Below is a small trained network, with its code and all its weights. Each question gives an input and a target symbol and asks what happens when units are switched off, that is, made to give their printed mean instead of their output.

import numpy as np


def w(rows, s, z=0):
    codes = np.array(rows[::2]) - 128.0
    scale = np.full(codes.shape[1], s)
    scale[-1] = z or s
    return codes * scale


def norm(h):
    return h / np.sqrt((h * h).mean(-1, keepdims=True) + 1e-5)


def f(y):
    return np.maximum(y, 0)


def softmax(a):
    e = np.exp(a - a.max(-1, keepdims=True))
    return e / e.sum(-1, keepdims=True)


def log_softmax(a):
    a = a - a.max(-1, keepdims=True)
    return a - np.log(np.exp(a).sum(-1, keepdims=True))


def net(x, mask):
    ids = ['ΛΦΩαβγεζηθμξπστψ'.index(c) for c in x.split()]
    T = len(ids)
    res = E[ids] + P[:T]
    r = norm(res)
    for j in range(3):
        rows = slice(2 * j, 2 * j + 2)
        q, k, v = (r @ M[0][rows].T for M in (Q, K, V))
        z = softmax(np.where(np.tri(T) > 0, q @ k.T / 2**0.5, -1e9)) @ v
        o = O[0][rows]
        res = res + np.where(mask[j], z, o[:, -1]) @ o[:, :-1]
    y = f(norm(res) @ A[0][:, :-1].T + A[0][:, -1])
    res = res + np.where(mask[3:11], y, B[0][:, -1]) @ B[0][:, :-1]
    return log_softmax(norm(res)[-1] @ U[:, :-1].T + U[:, -1])


Q, K, V, O, A, B = {}, {}, {}, {}, {}, {}
E = w([
[166,165,104,107],'Λ',
[77,119,114,166],'Φ',
[93,48,125,73],'Ω',
[123,149,207,85],'α',
[127,132,153,120],'β',
[158,181,174,190],'γ',
[162,112,67,131],'ε',
[164,85,154,149],'ζ',
[111,96,95,109],'η',
[188,159,73,165],'θ',
[97,166,64,155],'μ',
[102,103,160,71],'ξ',
[126,120,135,223],'π',
[153,153,121,3],'σ',
[127,243,67,89],'τ',
[105,153,206,65],'ψ',
],0.022)
P = w([
[146,200,171,125],'0',
[147,195,173,61],'1',
[141,197,191,41],'2',
[139,197,191,39],'3',
[130,194,192,24],'4',
[129,196,205,17],'5',
[128,194,201,4],'6',
[123,190,194,11],'7',
],0.0041)
Q[0] = w([
[160,135,144,147],'h0',
[146,68,141,174],'h0',
[140,206,109,148],'h1',
[114,173,4,146],'h1',
[55,168,184,140],'h2',
[81,94,139,93],'h2',
],0.04)
K[0] = w([
[148,159,149,177],'h0',
[241,44,136,173],'h0',
[104,230,131,152],'h1',
[48,165,3,140],'h1',
[31,246,147,141],'h2',
[48,100,65,78],'h2',
],0.03)
V[0] = w([
[214,21,201,120],'h0',
[241,191,122,59],'h0',
[246,74,124,76],'h1',
[136,68,175,159],'h1',
[98,122,97,158],'h2',
[110,222,80,119],'h2',
],0.014)
O[0] = w([
[162,129,254,97,4],'h0',
[233,199,131,97,235],'h0',
[223,135,37,128,129],'h1',
[139,54,71,89,111],'h1',
[66,106,132,178,40],'h2',
[143,203,137,203,226],'h2',
],0.0083,0.0039)
A[0] = w([
[125,94,53,49,130],'n0',
[132,166,37,123,228],'n1',
[155,93,45,196,176],'n2',
[51,51,179,118,251],'n3',
[4,131,140,150,126],'n4',
[35,211,79,55,6],'n5',
[175,146,119,157,52],'n6',
[220,96,142,132,2],'n7',
],0.021,0.0033)
B[0] = w([
[38,144,121,69,196],'n0',
[96,176,62,61,232],'n1',
[113,37,179,201,172],'n2',
[121,66,186,53,219],'n3',
[175,48,193,195,255],'n4',
[5,134,138,167,253],'n5',
[136,131,187,158,176],'n6',
[133,85,74,166,201],'n7',
],0.032,0.0083)
U = w([
[175,204,81,114,159],'Λ',
[129,83,40,159,143],'Φ',
[114,70,152,4,1],'Ω',
[200,135,156,56,200],'α',
[77,195,88,148,110],'β',
[160,179,179,190,133],'γ',
[135,122,124,117,138],'ε',
[164,49,88,79,142],'ζ',
[70,115,124,212,78],'η',
[131,125,123,114,135],'θ',
[120,110,64,62,169],'μ',
[196,100,102,149,214],'ξ',
[127,49,183,133,157],'π',
[135,123,122,116,127],'σ',
[97,179,202,87,96],'τ',
[146,153,86,192,164],'ψ',
],0.024,0.0078)

Each question gives the input, a string of symbols that net reads in full, and the target symbol t.
The units are the heads (2 rows each of Q, K, V and O) and the neurons (one row each of A and B). Each row of codes is followed by its name. A weight is (code - 128) times the scale printed after its matrix; where a second scale follows, it is the last column's (O, A, B and U).
mask holds one flag per unit, heads first, then neurons. A switched-off unit (its flag False) gives its mean, the last column of its rows in O or B, instead of its output. The means were averaged over made-up inputs and are rounded, as every weight is.
A unit's drop is (log p(t) with every unit on - log p(t) with that unit switched off) / (log p(t) with every unit on - log p(t) with every unit switched off).
The circuit of an input: a set's keep is (log p(t) with only the set's units on - log p(t) with every unit switched off) / (log p(t) with every unit on - log p(t) with every unit switched off). Starting from all 11 units, units are removed one at a time, each time the one whose removal leaves the highest keep (on an exact tie, the one counted first), for as long as the keep stays at least 0.8.
circuit, biggest first: the units of the circuit, biggest drop first
most important unit: the unit with the biggest drop
k most important neurons: the k neurons with the biggest drops, biggest first
heads that matter: for each layer, one digit per head in row order, 1 if its drop is at least 0.15 and else 0, layers parted by /
drop of u: that unit's drop, to one decimal
input ξ ζ Λ Λ, target μ: most important unit -> h2
input ε γ η α μ Λ Λ, target η: circuit, biggest first -> h1, h0
input ε α γ γ ψ β ψ ξ, target Ω: circuit, biggest first -> h0, n5, n4
input ξ ψ ε β ε ξ, target Ω: circuit, biggest first -> h0, n4, n5
input ψ ψ ψ ψ Ω α, target α: circuit, biggest first -> n5, h0, n0, n2
input γ α ζ β, target μ: circuit, biggest first -> h1, n1
input Λ ψ μ α α ψ Ω ψ, target η: 2 most important neurons -> n4, n2
input α ψ α μ σ ξ, target η: heads that matter -> 001
input ξ ε ψ ψ α η τ ε, target β: heads that matter -> 010
input β ψ ψ Λ γ θ, target ψ: heads that matter -> 000
input ψ τ ε, target β: circuit, biggest first -> n4, n3
input ζ γ α Ω β, target μ: 2 most important neurons -> n0, n4
input α ψ π ψ β, target ξ: 2 most important neurons -> n5, n1
input ψ ζ ψ ψ α ε, target μ: most important neuron -> n0
input π σ α ξ ψ, target τ: 3 most important neurons -> n4, n3, n1
input α β ε Ω ε, target Φ: 4 most important neurons -> n2, n1, n4, n5
input τ ψ ε ψ ψ ψ, target β: heads that matter -> 100
input ψ ψ Λ σ, target β: 3 most important neurons -> n3, n4, n5
input ξ α β, target ξ: 2 most important neurons -> n5, n7
input Λ Ω ε Λ ψ Ω, target Ω: most important unit -> h0
input μ α β, target η: 2 most important neurons -> n2, n1
input ζ γ γ ε ζ, target ζ: 2 most important neurons -> n7, n5
input ψ ψ γ ζ τ θ ψ, target β: 2 most important neurons -> n1, n3
input ψ μ τ β ε Λ, target β: drop of h0 -> 0.8
input τ μ β, target η: drop of n1 -> -0.2
